Below are the code and all the weights of a small trained network. Each question names an input and a class and asks about switching units off, where a switched-off unit gives its printed mean instead of its output.

import numpy as np


def w(rows, s, z=0):
    codes = np.array(rows[::2]) - 128.0
    scale = np.full(codes.shape[1], s)
    scale[-1] = z or s
    return codes * scale


def norm(h):
    return h / np.sqrt((h * h).mean(-1, keepdims=True) + 1e-5)


def f(y):
    return np.maximum(y, 0)


def log_softmax(a):
    a = a - a.max(-1, keepdims=True)
    return a - np.log(np.exp(a).sum(-1, keepdims=True))


def net(x, mask):
    res = np.array(x, float).reshape(1, 2) / 4 @ E
    u = 0
    for l in range(4):
        y = f(norm(res) @ A[l][:, :-1].T + A[l][:, -1])
        res = res + np.where(mask[u : u + 14], y, B[l][:, -1]) @ B[l][:, :-1]
        u += 14
    return log_softmax(norm(res)[-1] @ U[:, :-1].T + U[:, -1])


A, B = {}, {}
E = w([
[233,111,233],'x0',
[250,154,116],'x1',
],0.0016)
A[0] = w([
[212,85,55,145],'0.n0',
[218,89,179,88],'0.n1',
[165,56,143,171],'0.n2',
[71,80,141,113],'0.n3',
[132,1,222,176],'0.n4',
[58,91,185,187],'0.n5',
[186,100,150,106],'0.n6',
[122,164,104,154],'0.n7',
[82,109,86,196],'0.n8',
[231,128,97,7],'0.n9',
[71,81,67,224],'0.n10',
[134,119,136,116],'0.n11',
[124,65,192,162],'0.n12',
[245,175,232,165],'0.n13',
],0.0036,0.0016)
B[0] = w([
[95,191,136,181],'0.n0',
[174,122,60,196],'0.n1',
[81,168,104,172],'0.n2',
[169,250,164,176],'0.n3',
[97,120,67,215],'0.n4',
[170,249,125,209],'0.n5',
[147,108,37,169],'0.n6',
[157,94,154,155],'0.n7',
[195,78,146,198],'0.n8',
[133,175,90,167],'0.n9',
[195,77,158,222],'0.n10',
[125,167,145,133],'0.n11',
[69,92,73,183],'0.n12',
[74,102,37,252],'0.n13',
],0.0024,0.003)
A[1] = w([
[187,98,167,191],'1.n0',
[190,164,145,42],'1.n1',
[6,56,155,165],'1.n2',
[186,116,106,52],'1.n3',
[104,12,63,176],'1.n4',
[225,172,160,74],'1.n5',
[75,149,165,235],'1.n6',
[189,173,79,111],'1.n7',
[127,168,114,36],'1.n8',
[100,108,42,61],'1.n9',
[136,105,96,2],'1.n10',
[95,199,158,138],'1.n11',
[48,156,253,42],'1.n12',
[37,128,198,253],'1.n13',
],0.0043,0.0007)
B[1] = w([
[1,45,87,146],'1.n0',
[111,171,143,154],'1.n1',
[212,112,129,227],'1.n2',
[111,163,126,176],'1.n3',
[157,124,168,230],'1.n4',
[112,167,143,171],'1.n5',
[205,187,150,189],'1.n6',
[112,117,151,228],'1.n7',
[115,132,137,148],'1.n8',
[147,136,140,251],'1.n9',
[141,125,120,152],'1.n10',
[104,157,172,180],'1.n11',
[172,219,122,182],'1.n12',
[195,135,139,210],'1.n13',
],0.0034,0.0026)
A[2] = w([
[70,134,151,122],'2.n0',
[113,141,109,51],'2.n1',
[157,111,103,164],'2.n2',
[136,147,164,91],'2.n3',
[182,165,44,189],'2.n4',
[113,176,153,174],'2.n5',
[2,136,136,169],'2.n6',
[55,119,120,57],'2.n7',
[87,90,100,126],'2.n8',
[123,144,187,205],'2.n9',
[81,156,211,128],'2.n10',
[29,104,169,246],'2.n11',
[101,139,203,175],'2.n12',
[77,96,211,158],'2.n13',
],0.0052,0.0011)
B[2] = w([
[78,127,1,132],'2.n0',
[116,134,118,131],'2.n1',
[77,105,184,166],'2.n2',
[144,101,97,140],'2.n3',
[79,99,207,254],'2.n4',
[150,153,47,155],'2.n5',
[33,133,100,137],'2.n6',
[105,195,152,131],'2.n7',
[179,191,153,134],'2.n8',
[133,40,55,147],'2.n9',
[48,92,100,140],'2.n10',
[58,223,11,136],'2.n11',
[50,12,125,139],'2.n12',
[53,147,90,133],'2.n13',
],0.0022,0.0054)
A[3] = w([
[149,80,197,66],'3.n0',
[150,91,30,194],'3.n1',
[145,84,186,54],'3.n2',
[78,198,150,111],'3.n3',
[72,82,40,6],'3.n4',
[148,197,49,42],'3.n5',
[235,252,54,39],'3.n6',
[77,109,134,80],'3.n7',
[111,6,251,138],'3.n8',
[140,160,75,85],'3.n9',
[206,164,155,130],'3.n10',
[179,34,213,146],'3.n11',
[124,13,225,127],'3.n12',
[40,140,2,20],'3.n13',
],0.0033,0.0012)
B[3] = w([
[77,56,120,171],'3.n0',
[114,172,140,174],'3.n1',
[47,87,150,161],'3.n2',
[192,92,130,173],'3.n3',
[79,203,106,155],'3.n4',
[148,89,171,177],'3.n5',
[190,198,169,252],'3.n6',
[93,120,165,141],'3.n7',
[158,25,253,235],'3.n8',
[143,68,193,154],'3.n9',
[64,182,93,205],'3.n10',
[69,38,165,222],'3.n11',
[141,67,194,220],'3.n12',
[99,109,97,180],'3.n13',
],0.0025)
U = w([
[230,246,176,198],'0',
[131,29,219,194],'1',
[33,162,49,158],'2',
[188,98,66,5],'3',
[185,101,68,2],'4',
],0.011,0.0068)

Each question gives the input, the list of numbers given to net, and the class t.
The units are the neurons (one row each of A and B). Each row of codes is followed by its name. A weight is (code - 128) times the scale printed after its matrix; where a second scale follows, it is the last column's (A, B and U).
mask holds one flag per neuron, layer by layer. A switched-off neuron (its flag False) gives its mean, the last column of its row in B, instead of its output. The means were averaged over made-up inputs and are rounded, as every weight is.
A unit's drop is (log p(t) with every unit on - log p(t) with that unit switched off) / (log p(t) with every unit on - log p(t) with every unit switched off).
most important unit: the unit with the biggest drop
k most important neurons: the k neurons with the biggest drops, biggest first
k most important neurons of layer l: the k neurons of layer l with the biggest drops, biggest first
drop of u: that unit's drop, to one decimal
input [-3,-5], class 0: most important unit	0.n13
input [0,0], class 2: 3 most important neurons	[0.n13; 0.n12; 0.n4]
input [1,-4], class 0: 4 most important neurons	[0.n13; 0.n1; 0.n6; 1.n12]
input [-4,1], class 1: 2 most important neurons	[0.n5; 0.n3]
input [-8,-5], class 1: 2 most important neurons	[1.n2; 0.n10]
input [-8,-6], class 1: 3 most important neurons	[1.n2; 0.n10; 0.n8]
input [2,3], class 2: 2 most important neurons	[0.n13; 1.n6]
input [3,3], class 2: 2 most important neurons of layer 2	[2.n4; 2.n2]
input [-3,0], class 2: 3 most important neurons	[0.n13; 0.n10; 1.n0]
input [6,5], class 1: 4 most important neurons of layer 2	[2.n4; 2.n5; 2.n2; 2.n11]
input [-8,-7], class 1: 3 most important neurons of layer 1	[1.n2; 1.n13; 1.n5]
input [8,5], class 1: 2 most important neurons	[0.n5; 1.n0]
input [-6,-6], class 0: drop of 0.n13	0.9
input [3,2], class 2: 2 most important neurons of layer 1	[1.n2; 1.n13]
input [-4,0], class 1: most important unit	0.n5
input [-1,-3], class 2: drop of 0.n10	1.5
input [1,2], class 2: drop of 0.n13	0.3
input [1,-7], class 0: drop of 0.n1	0.0
